Below is a small trained network, with its code and all its weights. Each question gives an input and a class and asks what happens when units are switched off, that is, made to give their printed mean instead of their output.

import numpy as np


def w(rows, s, z=0):
    codes = np.array(rows[::2]) - 128.0
    scale = np.full(codes.shape[1], s)
    scale[-1] = z or s
    return codes * scale


def f(y):
    return np.maximum(y, 0)


def log_softmax(a):
    a = a - a.max(-1, keepdims=True)
    return a - np.log(np.exp(a).sum(-1, keepdims=True))


def net(x, mask):
    res = np.array(x, float).reshape(1, 2) / 4 @ E
    y = f(res @ A[0][:, :-1].T + A[0][:, -1])
    res = res + np.where(mask, y, B[0][:, -1]) @ B[0][:, :-1]
    return log_softmax(res[-1] @ U[:, :-1].T + U[:, -1])


A, B = {}, {}
E = w([
[163,249,89,126,149,171,159],'x0',
[212,169,196,89,125,64,138],'x1',
],0.018)
A[0] = w([
[216,137,163,70,122,82,144,81],'n1',
[118,179,117,149,80,129,161,250],'n2',
[141,180,165,129,186,70,87,113],'n3',
[149,206,70,153,132,164,179,178],'n4',
[85,107,60,244,160,188,140,107],'n5',
[142,154,119,250,81,104,78,225],'n6',
[198,183,252,80,124,56,200,87],'n7',
[142,212,127,189,163,178,212,117],'n8',
[193,172,147,79,128,85,140,161],'n9',
[147,238,25,99,170,95,177,93],'n10',
[186,128,229,49,156,81,107,188],'n11',
[132,95,117,172,114,70,109,214],'n12',
[92,98,165,142,51,112,57,137],'n13',
[139,160,119,147,151,184,176,120],'n14',
[47,72,207,147,110,68,105,76],'n15',
[76,104,78,204,186,251,128,124],'n16',
[160,237,83,128,186,181,184,57],'n17',
[46,126,54,164,160,174,100,69],'n18',
[56,130,100,169,127,167,99,136],'n19',
[128,51,190,149,111,81,70,55],'n20',
],0.011,0.016)
B[0] = w([
[186,196,73,207,174,187,65,194],'n1',
[66,77,87,10,55,132,147,227],'n2',
[165,154,132,136,121,149,110,172],'n3',
[56,59,137,95,144,107,163,233],'n4',
[169,172,74,160,166,140,73,210],'n5',
[106,58,78,35,70,104,119,205],'n6',
[155,144,87,191,164,140,58,241],'n7',
[87,118,157,110,173,77,140,210],'n8',
[141,95,81,112,128,140,81,219],'n9',
[82,126,162,157,160,97,159,219],'n10',
[117,134,82,107,111,155,57,249],'n11',
[54,77,121,70,100,103,170,208],'n12',
[74,102,150,127,129,96,184,193],'n13',
[89,137,143,97,172,85,116,172],'n14',
[83,127,186,167,210,40,164,199],'n15',
[134,166,72,163,153,168,77,229],'n16',
[106,153,240,172,223,67,165,216],'n17',
[180,148,123,198,167,138,85,193],'n18',
[173,162,82,161,114,178,66,195],'n19',
[119,121,212,216,209,51,151,190],'n20',
],0.012,0.02)
U = w([
[179,157,82,167,143,151,30,104],'0',
[103,107,238,140,173,70,153,43],'1',
[100,67,85,7,29,133,110,254],'2',
[175,179,177,160,82,181,108,97],'3',
[205,137,119,123,86,126,146,87],'4',
],0.014,0.007)

Each question gives the input, the list of numbers given to net, and the class t.
The units are the neurons (one row each of A and B). Each row of codes is followed by its name. A weight is (code - 128) times the scale printed after its matrix; where a second scale follows, it is the last column's (A, B and U).
mask holds one flag per neuron, in row order. A switched-off neuron (its flag False) gives its mean, the last column of its row in B, instead of its output. The means were averaged over made-up inputs and are rounded, as every weight is.
A unit's drop is (log p(t) with every unit on - log p(t) with that unit switched off) / (log p(t) with every unit on - log p(t) with every unit switched off).
The circuit of an input: a set's keep is (log p(t) with only the set's units on - log p(t) with every unit switched off) / (log p(t) with every unit on - log p(t) with every unit switched off). Starting from the 12 units with the biggest drops (on a tie, the unit counted first), units are removed one at a time, each time the one whose removal leaves the highest keep (on an exact tie, the one counted first), for as long as the keep stays at least 0.8.
units of the circuit, in order: the units of the circuit, biggest drop first
most important unit: the unit with the biggest drop
top k neurons: the k neurons with the biggest drops, biggest first
drop of u: that unit's drop, to one decimal
input [7,5], class 1: units of the circuit, in order => [n17]
input [7,-6], class 1: top 3 neurons => [n17; n4; n8]
input [4,0], class 1: top 2 neurons => [n17; n11]
input [-6,6], class 0: top 2 neurons => [n11; n1]
input [-3,0], class 2: top 2 neurons => [n17; n10]
input [3,1], class 2: top 2 neurons => [n20; n15]
input [4,2], class 1: top 2 neurons => [n17; n10]
input [0,-3], class 2: top 2 neurons => [n7; n1]
input [6,-5], class 1: top 2 neurons => [n17; n4]
input [-5,-4], class 1: top 2 neurons => [n15; n7]
input [-3,-2], class 2: drop of n17 => 0.9
input [-3,3], class 2: drop of n17 => 0.5
input [-6,7], class 0: drop of n11 => 0.1
input [-3,-1], class 2: most important unit => n17
